Here is a tiny trained network, its code and every weight. The questions are about switching its units off for an input and a target symbol, where a switched-off unit gives its printed mean instead of its output.

import numpy as np


def w(rows, s, z=0):
    codes = np.array(rows[::2]) - 128.0
    scale = np.full(codes.shape[1], s)
    scale[-1] = z or s
    return codes * scale


def f(y):
    return np.maximum(y, 0)


def softmax(a):
    e = np.exp(a - a.max(-1, keepdims=True))
    return e / e.sum(-1, keepdims=True)


def log_softmax(a):
    a = a - a.max(-1, keepdims=True)
    return a - np.log(np.exp(a).sum(-1, keepdims=True))


def net(x, mask):
    ids = ['αβδεζηθλμξστφ'.index(c) for c in x.split()]
    T = len(ids)
    res = E[ids] + P[:T]
    u = 0
    for l in range(2):
        r = res
        for j in range(3):
            rows = slice(2 * j, 2 * j + 2)
            q, k, v = (r @ M[l][rows].T for M in (Q, K, V))
            z = softmax(np.where(np.tri(T) > 0, q @ k.T / 2**0.5, -1e9)) @ v
            o = O[l][rows]
            res = res + np.where(mask[u + j], z, o[:, -1]) @ o[:, :-1]
        u += 3
        y = f(res @ A[l][:, :-1].T + A[l][:, -1])
        res = res + np.where(mask[u : u + 8], y, B[l][:, -1]) @ B[l][:, :-1]
        u += 8
    return log_softmax(res[-1] @ U[:, :-1].T + U[:, -1])


Q, K, V, O, A, B = {}, {}, {}, {}, {}, {}
E = w([
[145,79,97,114,132,126,83,129],'α',
[103,104,116,99,118,162,136,42],'β',
[174,137,105,197,112,135,101,88],'δ',
[224,76,138,136,151,139,151,160],'ε',
[97,110,180,134,123,40,77,129],'ζ',
[155,136,120,57,173,104,133,69],'η',
[104,201,174,151,68,152,142,76],'θ',
[81,96,108,133,55,75,118,126],'λ',
[180,103,107,252,145,104,122,82],'μ',
[150,142,150,134,154,65,141,74],'ξ',
[130,144,183,89,92,87,167,112],'σ',
[234,135,113,136,144,157,135,131],'τ',
[126,142,81,153,81,140,158,111],'φ',
],0.028)
P = w([
[242,101,222,214,16,70,119,163],'0',
[74,167,81,47,51,122,109,52],'1',
[68,169,89,56,78,118,103,65],'2',
[149,52,168,171,142,89,228,152],'3',
[125,158,131,80,76,84,103,87],'4',
[48,179,86,63,116,136,88,81],'5',
[129,43,151,169,159,84,243,142],'6',
[153,173,154,95,81,64,111,113],'7',
[57,211,95,70,137,148,90,94],'8',
[100,24,131,163,169,84,254,136],'9',
[159,174,157,100,60,57,117,128],'10',
[41,168,85,62,118,161,80,80],'11',
],0.0087)
Q[0] = w([
[174,152,202,100,110,187,111,67],'L0H0',
[119,251,70,116,52,138,28,172],'L0H0',
[183,169,140,98,114,55,106,60],'L0H1',
[137,85,41,86,63,93,181,61],'L0H1',
[105,254,128,103,185,103,39,8],'L0H2',
[168,54,111,121,168,178,231,139],'L0H2',
],0.007)
K[0] = w([
[141,132,165,99,127,180,142,61],'L0H0',
[155,151,104,87,53,174,131,150],'L0H0',
[54,113,32,160,203,82,191,163],'L0H1',
[105,172,135,151,215,153,83,138],'L0H1',
[1,178,139,26,167,62,110,82],'L0H2',
[132,112,72,157,109,214,89,175],'L0H2',
],0.0081)
V[0] = w([
[185,127,64,20,95,56,152,165],'L0H0',
[134,130,135,110,165,180,188,147],'L0H0',
[65,151,255,196,113,137,61,143],'L0H1',
[153,85,124,125,17,186,126,168],'L0H1',
[96,166,99,122,197,24,162,80],'L0H2',
[81,101,171,83,24,127,73,91],'L0H2',
],0.0052)
O[0] = w([
[215,94,233,100,37,101,114,55,176],'L0H0',
[94,166,31,203,60,210,166,78,40],'L0H0',
[114,144,207,189,253,153,142,77,83],'L0H1',
[132,31,100,128,10,152,120,204,77],'L0H1',
[70,133,109,82,42,127,75,170,254],'L0H2',
[102,76,136,69,87,163,47,88,224],'L0H2',
],0.0046,0.0043)
A[0] = w([
[196,122,58,40,25,126,147,60,109],'L0N0',
[154,155,116,77,71,141,67,116,171],'L0N1',
[163,130,143,14,186,254,164,93,86],'L0N2',
[196,122,182,150,141,103,214,122,54],'L0N3',
[98,47,228,211,107,110,136,203,122],'L0N4',
[120,107,124,95,13,130,138,85,106],'L0N5',
[169,122,207,66,119,127,142,37,153],'L0N6',
[101,85,179,182,92,191,146,224,2],'L0N7',
],0.008,0.0047)
B[0] = w([
[129,96,106,132,227,124,139,133,250],'L0N0',
[114,185,121,127,161,118,43,178,212],'L0N1',
[116,113,214,194,134,82,110,226,162],'L0N2',
[109,92,117,119,102,117,47,84,176],'L0N3',
[109,168,139,140,255,192,167,100,161],'L0N4',
[92,119,146,131,74,198,148,157,220],'L0N5',
[60,134,81,158,106,140,151,183,246],'L0N6',
[70,107,33,133,107,125,16,71,130],'L0N7',
],0.0093,0.012)
Q[1] = w([
[87,83,111,151,153,157,134,53],'L1H0',
[189,183,153,114,28,82,23,156],'L1H0',
[153,95,182,140,176,210,137,136],'L1H1',
[49,43,30,169,208,211,91,117],'L1H1',
[129,144,112,110,116,109,63,166],'L1H2',
[75,65,126,254,120,145,223,146],'L1H2',
],0.0068)
K[1] = w([
[154,244,94,83,124,123,112,47],'L1H0',
[74,6,69,188,104,155,153,91],'L1H0',
[147,105,132,129,136,200,91,201],'L1H1',
[178,128,183,147,126,197,195,188],'L1H1',
[117,2,186,32,178,89,154,22],'L1H2',
[163,205,205,85,166,49,96,143],'L1H2',
],0.0062)
V[1] = w([
[122,2,152,111,155,80,130,67],'L1H0',
[72,113,42,146,129,98,173,69],'L1H0',
[152,130,136,166,150,162,188,166],'L1H1',
[122,84,124,113,138,153,140,97],'L1H1',
[119,89,149,70,96,139,86,58],'L1H2',
[165,151,157,180,105,175,156,164],'L1H2',
],0.0075)
O[1] = w([
[145,86,95,72,139,87,41,157,95],'L1H0',
[37,75,130,170,181,163,170,2,225],'L1H0',
[167,200,141,106,134,55,82,19,136],'L1H1',
[36,242,85,93,133,61,185,125,103],'L1H1',
[107,228,167,170,102,122,101,70,30],'L1H2',
[147,155,198,172,46,138,49,195,1],'L1H2',
],0.0051,0.0027)
A[1] = w([
[99,66,236,101,188,46,163,170,105],'L1N0',
[86,200,61,133,36,211,77,30,118],'L1N1',
[73,204,207,4,184,218,126,188,1],'L1N2',
[59,54,178,167,43,76,77,56,117],'L1N3',
[188,114,230,204,107,85,88,91,104],'L1N4',
[189,51,220,188,72,170,219,193,160],'L1N5',
[67,224,220,3,81,115,100,78,94],'L1N6',
[225,98,167,207,229,137,136,171,94],'L1N7',
],0.0068,0.0052)
B[1] = w([
[245,169,53,154,99,151,145,152,252],'L1N0',
[161,66,96,238,109,138,219,201,238],'L1N1',
[209,178,180,57,180,190,115,38,235],'L1N2',
[187,65,234,169,137,129,173,104,245],'L1N3',
[65,112,59,2,147,170,242,101,175],'L1N4',
[190,187,114,138,24,82,62,70,186],'L1N5',
[113,137,96,129,65,39,137,57,223],'L1N6',
[71,170,170,102,51,89,128,156,255],'L1N7',
],0.0086,0.0056)
U = w([
[137,57,76,102,119,168,26,39,142],'α',
[97,95,208,115,182,205,126,115,248],'β',
[169,118,89,247,138,147,34,89,3],'δ',
[232,71,66,68,42,118,128,86,116],'ε',
[153,149,226,163,123,112,41,34,67],'ζ',
[196,172,138,121,212,145,180,106,89],'η',
[133,182,154,172,90,150,153,93,149],'θ',
[37,6,204,110,70,110,129,169,86],'λ',
[220,2,139,98,184,130,213,47,217],'μ',
[15,173,82,133,142,32,151,101,171],'ξ',
[88,154,145,20,90,146,163,81,104],'σ',
[104,153,222,168,138,96,108,216,193],'τ',
[131,74,43,82,143,156,242,208,26],'φ',
],0.0073,0.0025)

Each question gives the input, a string of symbols that net reads in full, and the target symbol t.
The units are the heads (2 rows each of Q, K, V and O) and the neurons (one row each of A and B). Each row of codes is followed by its name. A weight is (code - 128) times the scale printed after its matrix; where a second scale follows, it is the last column's (O, A, B and U).
mask holds one flag per unit, layer by layer, with each layer's heads first. A switched-off unit (its flag False) gives its mean, the last column of its rows in O or B, instead of its output. The means were averaged over made-up inputs and are rounded, as every weight is.
A unit's drop is (log p(t) with every unit on - log p(t) with that unit switched off) / (log p(t) with every unit on - log p(t) with every unit switched off).
The circuit of an input: a set's keep is (log p(t) with only the set's units on - log p(t) with every unit switched off) / (log p(t) with every unit on - log p(t) with every unit switched off). Starting from the 12 units with the biggest drops (on a tie, the unit counted first), units are removed one at a time, each time the one whose removal leaves the highest keep (on an exact tie, the one counted first), for as long as the keep stays at least 0.8.
units of the circuit, in order: the units of the circuit, biggest drop first
most important unit: the unit with the biggest drop
k most important neurons: the k neurons with the biggest drops, biggest first
k most important neurons of layer l: the k neurons of layer l with the biggest drops, biggest first
heads that matter: for each layer, one digit per head in row order, 1 if its drop is at least 0.15 and else 0, layers parted by /
input θ ε ξ θ τ α τ ζ, target ζ: heads that matter : 001 / 000
input θ ξ ξ σ, target μ: 2 most important neurons : [L0N3, L1N3]
input τ ξ ξ τ τ β λ ξ β, target β: units of the circuit, in order : [L0N2, L1N2, L0N0, L1N6]
input η τ τ η, target φ: units of the circuit, in order : [L0N6, L1N0, L0N2]
input λ ξ ξ φ λ ξ ξ τ, target τ: most important unit : L1N7
input φ λ η λ, target φ: 2 most important neurons : [L0N4, L0N0]
input ξ ξ ξ μ θ θ θ ξ η, target η: units of the circuit, in order : [L1N2, L1N0, L0N2]
input λ ξ ξ η ξ θ β, target θ: 4 most important neurons : [L0N6, L1N5, L0N1, L0N2]
input ξ λ ξ τ θ μ λ, target θ: units of the circuit, in order : [L0N1, L1H0, L1N5, L0H2]
input λ τ β δ, target ε: units of the circuit, in order : [L0N1, L1N5, L0N2, L1H0]
input ξ δ τ β, target ε: 2 most important neurons : [L1N5, L0N2]
input τ ξ μ θ λ τ λ, target ε: heads that matter : 000 / 101
input ξ θ ξ φ, target μ: units of the circuit, in order : [L0N1, L0N6]
input ε ξ θ φ, target θ: units of the circuit, in order : [L1H0, L1N5, L0N1]
input ξ μ σ ξ β σ σ τ, target τ: units of the circuit, in order : [L1N7, L0N2]
input τ φ λ λ λ ξ σ, target μ: most important unit : L0N3
input λ τ λ φ, target ε: 2 most important neurons of layer 0 : [L0N1, L0N2]
input α β α τ ζ ε ξ φ φ δ, target μ: 4 most important neurons : [L0N1, L0N0, L0N6, L0N2]
input σ μ μ θ η λ η, target φ: units of the circuit, in order : [L1N0, L0N2, L0N6]
input τ ξ δ θ λ τ φ, target ε: 4 most important neurons : [L1N5, L0N1, L0N6, L0N2]
input λ ξ τ ξ τ ξ λ, target μ: 2 most important neurons : [L0N0, L0N4]
input θ ξ ζ ξ λ ε, target ε: 3 most important neurons of layer 1 : [L1N5, L1N0, L1N4]
input ξ ε η λ ξ ξ θ μ, target μ: 3 most important neurons of layer 0 : [L0N1, L0N0, L0N6]
input β θ τ δ, target ε: 3 most important neurons : [L0N1, L1N5, L1N4]
input τ μ τ θ ξ β λ, target μ: 2 most important neurons of layer 0 : [L0N0, L0N1]
input ξ ε ε τ ξ α ξ τ β β, target ε: 3 most important neurons of layer 0 : [L0N2, L0N1, L0N5]
input ε δ ξ σ θ τ σ λ ζ ξ φ η, target η: 3 most important neurons : [L1N2, L0N2, L1N0]
